Below are the code and all the weights of a small trained network. Each question names an input and a target symbol and asks about switching units off, where a switched-off unit gives its printed mean instead of its output.

import numpy as np


def w(rows, s, z=0):
    codes = np.array(rows[::2]) - 128.0
    scale = np.full(codes.shape[1], s)
    scale[-1] = z or s
    return codes * scale


def norm(h):
    return h / np.sqrt((h * h).mean(-1, keepdims=True) + 1e-5)


def f(y):
    return y / 2 * (1 + np.tanh(0.7978845608 * (y + 0.044715 * y**3)))


def softmax(a):
    e = np.exp(a - a.max(-1, keepdims=True))
    return e / e.sum(-1, keepdims=True)


def log_softmax(a):
    a = a - a.max(-1, keepdims=True)
    return a - np.log(np.exp(a).sum(-1, keepdims=True))


def net(x, mask):
    ids = ['βγδεζηθλμπστφψω'.index(c) for c in x.split()]
    T = len(ids)
    res = E[ids] + P[:T]
    u = 0
    for l in range(2):
        q, k, v = (norm(res) @ M[l].T for M in (Q, K, V))
        z = softmax(np.where(np.tri(T) > 0, q @ k.T / 3**0.5, -1e9)) @ v
        res = res + np.where(mask[u], z, O[l][:, -1]) @ O[l][:, :-1]
        u += 1
        y = f(norm(res) @ A[l][:, :-1].T + A[l][:, -1])
        res = res + np.where(mask[u : u + 16], y, B[l][:, -1]) @ B[l][:, :-1]
        u += 16
    return log_softmax(norm(res)[-1] @ U[:, :-1].T + U[:, -1])


Q, K, V, O, A, B = {}, {}, {}, {}, {}, {}
E = w([
[163,2,170,33,118],'β',
[170,16,71,11,65],'γ',
[139,35,200,46,143],'δ',
[73,109,78,116,141],'ε',
[111,130,78,164,182],'ζ',
[101,38,245,131,234],'η',
[126,166,40,199,161],'θ',
[121,74,100,58,90],'λ',
[60,121,70,152,160],'μ',
[164,114,58,195,166],'π',
[120,185,46,112,101],'σ',
[110,210,30,188,129],'τ',
[121,110,198,90,206],'φ',
[116,134,157,117,215],'ψ',
[88,195,69,104,155],'ω',
],0.006)
P = w([
[24,94,124,161,124],'0',
[31,88,121,152,122],'1',
[141,49,42,109,126],'2',
[2,151,63,100,161],'3',
[59,124,150,137,80],'4',
[187,87,92,76,105],'5',
[27,193,80,84,173],'6',
[86,156,177,129,74],'7',
[180,111,122,102,109],'8',
],0.005)
Q[0] = w([
[60,115,178,219,108],'L0H1',
[132,28,1,122,179],'L0H1',
[15,194,99,36,210],'L0H1',
],0.0078)
K[0] = w([
[120,2,89,198,122],'L0H1',
[188,230,147,141,165],'L0H1',
[226,99,102,88,105],'L0H1',
],0.0075)
V[0] = w([
[166,227,137,15,2],'L0H1',
[87,188,187,60,212],'L0H1',
[80,160,153,137,159],'L0H1',
],0.0039)
O[0] = w([
[49,39,57,192,134,4],'L0H1',
[124,72,36,116,242,85],'L0H1',
[164,127,1,106,138,129],'L0H1',
],0.0055,0.0047)
A[0] = w([
[184,166,91,168,63,238],'L0N1',
[163,123,162,207,76,88],'L0N2',
[184,111,169,110,194,156],'L0N3',
[188,44,137,66,155,137],'L0N4',
[64,124,39,37,113,253],'L0N5',
[96,153,161,233,139,150],'L0N6',
[161,85,67,184,218,142],'L0N7',
[1,137,125,104,104,131],'L0N8',
[56,108,140,166,109,50],'L0N9',
[78,143,179,156,173,161],'L0N10',
[109,208,149,122,66,163],'L0N11',
[141,98,155,148,51,104],'L0N12',
[112,119,71,101,206,34],'L0N13',
[161,114,110,130,154,130],'L0N14',
[110,39,100,90,136,175],'L0N15',
[126,89,224,94,170,136],'L0N16',
],0.0062,0.0011)
B[0] = w([
[95,59,116,132,72,213],'L0N1',
[255,200,115,117,139,133],'L0N2',
[233,147,121,227,136,155],'L0N3',
[65,166,145,199,149,176],'L0N4',
[161,121,190,216,178,253],'L0N5',
[114,122,184,27,69,139],'L0N6',
[108,150,168,163,58,145],'L0N7',
[219,83,158,125,165,198],'L0N8',
[80,134,162,88,137,116],'L0N9',
[178,70,83,149,40,144],'L0N10',
[192,38,156,135,150,233],'L0N11',
[146,134,38,168,155,130],'L0N12',
[153,153,109,84,186,149],'L0N13',
[82,147,146,148,116,132],'L0N14',
[102,221,189,151,153,155],'L0N15',
[167,104,4,160,123,158],'L0N16',
],0.0034,0.0037)
Q[1] = w([
[60,129,175,126,185],'L1H1',
[95,69,163,141,254],'L1H1',
[175,125,78,194,126],'L1H1',
],0.0054)
K[1] = w([
[127,112,84,161,151],'L1H1',
[193,148,118,252,149],'L1H1',
[106,148,250,165,210],'L1H1',
],0.0037)
V[1] = w([
[159,165,122,211,149],'L1H1',
[100,147,166,205,138],'L1H1',
[244,84,2,215,84],'L1H1',
],0.0033)
O[1] = w([
[81,113,192,176,64,255],'L1H1',
[203,198,160,107,181,158],'L1H1',
[139,216,119,254,158,232],'L1H1',
],0.0051,0.00076)
A[1] = w([
[146,83,64,119,217,117],'L1N1',
[103,139,74,172,80,113],'L1N2',
[48,118,205,130,142,253],'L1N3',
[80,70,119,127,190,124],'L1N4',
[100,95,15,120,145,96],'L1N5',
[108,184,71,110,125,84],'L1N6',
[163,118,237,97,2,185],'L1N7',
[168,146,109,152,110,126],'L1N8',
[220,102,87,160,111,166],'L1N9',
[176,138,159,154,236,157],'L1N10',
[137,226,46,167,160,101],'L1N11',
[167,229,112,147,133,120],'L1N12',
[94,122,129,200,147,174],'L1N13',
[111,62,104,97,65,176],'L1N14',
[58,217,90,41,191,68],'L1N15',
[121,176,63,162,53,88],'L1N16',
],0.0056,0.0018)
B[1] = w([
[151,173,87,197,201,139],'L1N1',
[35,131,87,110,142,127],'L1N2',
[197,112,105,51,48,172],'L1N3',
[154,91,55,164,159,133],'L1N4',
[176,185,255,171,114,113],'L1N5',
[160,129,153,126,194,113],'L1N6',
[199,122,126,142,141,253],'L1N7',
[141,111,182,76,144,155],'L1N8',
[108,145,249,126,90,199],'L1N9',
[13,171,129,101,88,218],'L1N10',
[142,89,114,96,154,164],'L1N11',
[153,116,109,98,112,178],'L1N12',
[168,67,127,182,73,151],'L1N13',
[49,115,35,176,154,136],'L1N14',
[136,58,176,157,117,128],'L1N15',
[75,166,83,89,150,141],'L1N16',
],0.0037,0.0047)
U = w([
[126,81,85,117,132,35],'β',
[148,32,59,106,68,106],'γ',
[102,72,78,129,180,148],'δ',
[97,74,191,50,191,144],'ε',
[92,173,164,47,118,54],'ζ',
[128,143,137,135,159,3],'η',
[123,175,77,70,95,119],'θ',
[144,65,121,102,113,110],'λ',
[126,122,131,87,155,36],'μ',
[236,172,210,112,42,215],'π',
[70,81,115,247,44,160],'σ',
[87,169,74,142,67,181],'τ',
[122,182,138,171,186,182],'φ',
[143,202,105,144,201,135],'ψ',
[97,136,91,177,175,113],'ω',
],0.011,0.0038)

Each question gives the input, a string of symbols that net reads in full, and the target symbol t.
The units are the heads (3 rows each of Q, K, V and O) and the neurons (one row each of A and B). Each row of codes is followed by its name. A weight is (code - 128) times the scale printed after its matrix; where a second scale follows, it is the last column's (O, A, B and U).
mask holds one flag per unit, layer by layer, with each layer's heads first. A switched-off unit (its flag False) gives its mean, the last column of its rows in O or B, instead of its output. The means were averaged over made-up inputs and are rounded, as every weight is.
A unit's drop is (log p(t) with every unit on - log p(t) with that unit switched off) / (log p(t) with every unit on - log p(t) with every unit switched off).
The circuit of an input: a set's keep is (log p(t) with only the set's units on - log p(t) with every unit switched off) / (log p(t) with every unit on - log p(t) with every unit switched off). Starting from the 12 units with the biggest drops (on a tie, the unit counted first), units are removed one at a time, each time the one whose removal leaves the highest keep (on an exact tie, the one counted first), for as long as the keep stays at least 0.8.
units of the circuit, in order: the units of the circuit, biggest drop first
unit that matters most: the unit with the biggest drop
top k neurons: the k neurons with the biggest drops, biggest first
drop of u: that unit's drop, to one decimal
input π δ π θ ε σ π γ, target γ: units of the circuit, in order : L1N14; L0H1
input γ π π π σ τ, target τ: units of the circuit, in order : L0H1; L1N2
input π θ μ, target π: units of the circuit, in order : L0H1
input φ σ γ ε, target γ: units of the circuit, in order : L0H1; L1N3; L0N8
input ω β δ ζ, target ε: units of the circuit, in order : L1H1; L1N15
input β π π ψ, target π: units of the circuit, in order : L0H1; L1N3
input σ δ φ ε π π φ, target π: units of the circuit, in order : L0H1; L0N10; L1N3
input μ π ε θ, target ε: top 3 neurons : L0N16; L1N15; L0N3
input ψ π ε γ γ, target γ: units of the circuit, in order : L1N14; L1H1
input ε π ε β ε ε γ, target ε: units of the circuit, in order : L0N15; L0N5; L0H1
input ζ ζ ε ε, target ε: top 4 neurons : L0N16; L0N8; L0N1; L0N5
input β θ σ, target σ: top 3 neurons : L0N1; L1N14; L0N5
input λ π γ ζ, target γ: top 2 neurons : L1N3; L0N10
input π ζ ζ ζ, target ζ: top neuron : L1N10
input ε π γ ψ ε, target γ: top 2 neurons : L1N14; L0N3
input ε π γ, target π: top 2 neurons : L0N5; L1N9
input π ε φ σ ε ζ, target σ: top 2 neurons : L0N7; L1N13
input ε δ δ ζ π π π φ σ, target φ: top 2 neurons : L1N5; L0N5
input β π ε π σ π η, target π: top 2 neurons : L0N10; L1N3
input π ε ε σ, target ε: unit that matters most : L1N15
input σ π ζ, target σ: top 2 neurons : L1N13; L0N2
input δ δ β σ ε ε σ ζ ψ, target ψ: top 2 neurons : L0N3; L0N13
input β σ β ε π π δ, target π: top 3 neurons : L1N3; L0N10; L0N13
input π γ σ ε β π π π σ, target σ: top 2 neurons : L0N1; L1N14
input δ π γ ε γ φ, target φ: drop of L0N3 : 0.2
input π η π φ, target π: drop of L0H1 : 1.5
input π ε π β, target π: drop of L0N8 : 0.0
